Here is a tiny trained network, its code and every weight. The questions are about switching its units off for an input and a class, where a switched-off unit gives its printed mean instead of its output.

import numpy as np


def w(rows, s, z=0):
    codes = np.array(rows[::2]) - 128.0
    scale = np.full(codes.shape[1], s)
    scale[-1] = z or s
    return codes * scale


def norm(h):
    return h / np.sqrt((h * h).mean(-1, keepdims=True) + 1e-5)


def f(y):
    return y / 2 * (1 + np.tanh(0.7978845608 * (y + 0.044715 * y**3)))


def log_softmax(a):
    a = a - a.max(-1, keepdims=True)
    return a - np.log(np.exp(a).sum(-1, keepdims=True))


def net(x, mask):
    res = np.array(x, float).reshape(1, 5) / 4 @ E
    u = 0
    for l in range(4):
        y = f(norm(res) @ A[l][:, :-1].T + A[l][:, -1])
        res = res + np.where(mask[u : u + 5], y, B[l][:, -1]) @ B[l][:, :-1]
        u += 5
    return log_softmax(norm(res)[-1] @ U[:, :-1].T + U[:, -1])


A, B = {}, {}
E = w([
[101,148,204,81,78,113,135],'x0',
[14,115,120,97,130,164,226],'x1',
[93,122,187,208,97,123,101],'x2',
[157,237,137,157,145,204,107],'x3',
[143,189,38,166,2,103,160],'x4',
],0.0077)
A[0] = w([
[215,130,108,97,145,94,168,2],'L0N0',
[126,122,117,50,98,157,104,73],'L0N1',
[173,2,98,139,99,123,151,97],'L0N2',
[133,70,49,196,167,185,122,110],'L0N3',
[173,113,78,37,99,171,151,71],'L0N4',
],0.0094,0.0025)
B[0] = w([
[99,128,77,167,157,73,91,169],'L0N0',
[2,143,135,167,118,59,37,149],'L0N1',
[217,133,190,78,48,208,107,251],'L0N2',
[45,219,208,15,85,167,65,253],'L0N3',
[118,132,144,66,186,140,131,236],'L0N4',
],0.0083,0.0023)
A[1] = w([
[197,144,153,131,130,30,48,113],'L1N0',
[61,121,134,145,196,179,254,165],'L1N1',
[230,116,155,118,162,253,190,192],'L1N2',
[215,93,141,206,206,79,112,7],'L1N3',
[78,160,232,253,34,152,43,179],'L1N4',
],0.0082,0.0015)
B[1] = w([
[2,122,85,153,138,246,195,194],'L1N0',
[105,67,82,200,88,159,107,185],'L1N1',
[132,243,163,253,106,71,182,166],'L1N2',
[110,58,81,194,114,165,103,150],'L1N3',
[112,112,98,75,113,102,103,255],'L1N4',
],0.0097,0.0078)
A[2] = w([
[207,2,127,65,108,150,155,114],'L2N0',
[117,236,105,234,81,97,152,199],'L2N1',
[132,137,65,53,224,110,165,5],'L2N2',
[241,126,71,152,154,141,53,86],'L2N3',
[143,137,101,179,96,113,80,93],'L2N4',
],0.0079,0.0018)
B[2] = w([
[215,166,207,139,76,247,136,170],'L2N0',
[247,76,170,64,120,171,131,254],'L2N1',
[123,38,62,23,138,67,65,141],'L2N2',
[7,184,163,138,72,134,139,132],'L2N3',
[47,2,134,141,116,157,192,150],'L2N4',
],0.0078,0.0047)
A[3] = w([
[78,162,157,56,142,178,78,104],'L3N0',
[158,172,33,125,56,107,178,6],'L3N1',
[95,108,193,112,39,124,52,222],'L3N2',
[51,127,216,71,147,150,218,117],'L3N3',
[112,85,211,152,254,120,139,122],'L3N4',
],0.0095,0.0026)
B[3] = w([
[85,168,131,160,161,70,145,208],'L3N0',
[134,107,159,160,122,61,42,175],'L3N1',
[154,168,111,143,254,109,161,254],'L3N2',
[128,185,114,158,115,149,110,189],'L3N3',
[191,63,119,116,20,23,74,176],'L3N4',
],0.012,0.008)
U = w([
[229,71,185,140,8,22,50,168],'0',
[88,214,176,113,152,77,125,194],'1',
[255,168,250,107,91,208,198,166],'2',
[46,75,95,184,62,223,143,1],'3',
[110,76,87,52,217,80,112,111],'4',
],0.0098,0.0023)

Each question gives the input, the list of numbers given to net, and the class t.
The units are the neurons (one row each of A and B). Each row of codes is followed by its name. A weight is (code - 128) times the scale printed after its matrix; where a second scale follows, it is the last column's (A, B and U).
mask holds one flag per neuron, layer by layer. A switched-off neuron (its flag False) gives its mean, the last column of its row in B, instead of its output. The means were averaged over made-up inputs and are rounded, as every weight is.
A unit's drop is (log p(t) with every unit on - log p(t) with that unit switched off) / (log p(t) with every unit on - log p(t) with every unit switched off).
The circuit of an input: a set's keep is (log p(t) with only the set's units on - log p(t) with every unit switched off) / (log p(t) with every unit on - log p(t) with every unit switched off). Starting from the 12 units with the biggest drops (on a tie, the unit counted first), units are removed one at a time, each time the one whose removal leaves the highest keep (on an exact tie, the one counted first), for as long as the keep stays at least 0.8.
circuit, biggest first: the units of the circuit, biggest drop first
unit that matters most: the unit with the biggest drop
top k neurons: the k neurons with the biggest drops, biggest first
top k neurons in layer l: the k neurons of layer l with the biggest drops, biggest first
input [-5,-7,-2,-6,-6], class 3: unit that matters most -> L1N3
input [0,1,-4,-7,-3], class 2: circuit, biggest first -> L0N2, L2N0
input [-4,-2,-1,-5,2], class 2: top 3 neurons -> L0N2, L0N1, L1N4
input [-5,-3,-5,-5,-8], class 0: top 2 neurons -> L3N4, L1N2
input [6,4,-3,-2,8], class 0: top 3 neurons -> L3N1, L0N3, L1N0
input [4,7,1,1,0], class 3: top 2 neurons -> L1N1, L0N3
input [-1,5,3,8,-3], class 2: circuit, biggest first -> L1N2, L2N1
input [-3,7,2,-7,-7], class 0: top 3 neurons -> L3N4, L1N0, L1N4
input [-6,-2,2,-1,-5], class 1: circuit, biggest first -> L0N3, L3N0
input [3,3,-6,-1,7], class 0: top 3 neurons -> L3N1, L3N2, L0N3
input [6,6,8,4,-4], class 4: circuit, biggest first -> L3N2, L1N4
input [-7,5,-4,6,-7], class 0: top 4 neurons in layer 1 -> L1N0, L1N2, L1N4, L1N1
input [-3,7,4,7,-5], class 2: top 3 neurons in layer 2 -> L2N1, L2N2, L2N3
input [-1,0,5,2,4], class 4: circuit, biggest first -> L1N4, L3N2
input [2,6,4,5,-4], class 3: top 2 neurons -> L1N1, L0N2
input [8,-8,-5,-2,6], class 1: unit that matters most -> L1N2
input [8,4,4,2,8], class 0: top 4 neurons -> L3N1, L0N3, L1N0, L3N0
input [-6,8,-6,3,-6], class 3: top 2 neurons -> L1N1, L3N2
input [1,3,0,2,-5], class 0: top 2 neurons -> L3N4, L1N0
input [4,3,-2,-3,8], class 0: circuit, biggest first -> L3N1
